Below is a small trained network, with its code and all its weights. Each question gives an input and a class and asks what happens when units are switched off, that is, made to give their printed mean instead of their output.

import numpy as np


def w(rows, s, z=0):
    codes = np.array(rows[::2]) - 128.0
    scale = np.full(codes.shape[1], s)
    scale[-1] = z or s
    return codes * scale


def f(y):
    return y / 2 * (1 + np.tanh(0.7978845608 * (y + 0.044715 * y**3)))


def log_softmax(a):
    a = a - a.max(-1, keepdims=True)
    return a - np.log(np.exp(a).sum(-1, keepdims=True))


def net(x, mask):
    res = np.array(x, float).reshape(1, 7) / 4 @ E
    y = f(res @ A[0][:, :-1].T + A[0][:, -1])
    res = res + np.where(mask, y, B[0][:, -1]) @ B[0][:, :-1]
    return log_softmax(res[-1] @ U[:, :-1].T + U[:, -1])


A, B = {}, {}
E = w([
[129,127,128],'x0',
[108,174,9],'x1',
[129,127,129],'x2',
[69,232,181],'x3',
[127,130,129],'x4',
[129,128,128],'x5',
[255,199,141],'x6',
],0.016)
A[0] = w([
[75,226,75,2],'N1',
[215,153,86,71],'N2',
[250,183,116,171],'N3',
[102,169,80,110],'N4',
[137,56,96,166],'N5',
[66,92,135,212],'N6',
[214,160,103,129],'N7',
[165,57,142,147],'N8',
[51,95,137,199],'N9',
[137,114,68,120],'N10',
[128,97,54,156],'N11',
[108,135,77,57],'N12',
[94,177,196,108],'N13',
[146,126,40,102],'N14',
[142,155,177,52],'N15',
],0.019,0.0079)
B[0] = w([
[215,33,139,198],'N1',
[89,77,222,199],'N2',
[125,142,252,253],'N3',
[146,97,76,175],'N4',
[177,167,82,200],'N5',
[89,64,95,204],'N6',
[118,83,224,207],'N7',
[180,38,89,184],'N8',
[75,69,120,213],'N9',
[61,165,123,177],'N10',
[100,190,67,201],'N11',
[152,181,105,163],'N12',
[58,174,145,199],'N13',
[71,151,146,195],'N14',
[153,183,153,166],'N15',
],0.017,0.026)
U = w([
[181,46,49,245],'0',
[48,120,138,110],'1',
[251,90,148,142],'2',
[173,251,155,25],'3',
[77,172,39,112],'4',
],0.018,0.011)

Each question gives the input, the list of numbers given to net, and the class t.
The units are the neurons (one row each of A and B). Each row of codes is followed by its name. A weight is (code - 128) times the scale printed after its matrix; where a second scale follows, it is the last column's (A, B and U).
mask holds one flag per neuron, in row order. A switched-off neuron (its flag False) gives its mean, the last column of its row in B, instead of its output. The means were averaged over made-up inputs and are rounded, as every weight is.
A unit's drop is (log p(t) with every unit on - log p(t) with that unit switched off) / (log p(t) with every unit on - log p(t) with every unit switched off).
The circuit of an input: a set's keep is (log p(t) with only the set's units on - log p(t) with every unit switched off) / (log p(t) with every unit on - log p(t) with every unit switched off). Starting from the 12 units with the biggest drops (on a tie, the unit counted first), units are removed one at a time, each time the one whose removal leaves the highest keep (on an exact tie, the one counted first), for as long as the keep stays at least 0.8.
units of the circuit, in order: the units of the circuit, biggest drop first
unit that matters most: the unit with the biggest drop
top k neurons: the k neurons with the biggest drops, biggest first
drop when u is switched off: that unit's drop, to one decimal
input [-5,0,3,-6,5,-1,-4], class 0: unit that matters most	N8
input [7,0,-7,2,6,3,2], class 3: units of the circuit, in order	[N9; N6]
input [4,-2,-5,1,-1,-4,4], class 3: top 2 neurons	[N1; N9]
input [-2,-8,8,0,-7,0,3], class 2: top 2 neurons	[N8; N11]
input [-2,-1,-5,0,-4,-4,-1], class 0: top 2 neurons	[N3; N13]
input [5,-7,7,0,5,0,-6], class 0: top 2 neurons	[N3; N8]
input [4,7,8,1,-6,0,1], class 2: top 4 neurons	[N1; N13; N9; N6]
input [5,2,0,-6,7,-7,0], class 4: drop when N11 is switched off	0.1
input [-1,-8,-3,7,-3,-3,2], class 3: drop when N9 is switched off	0.0
input [0,7,6,0,0,-7,-1], class 4: drop when N8 is switched off	0.2
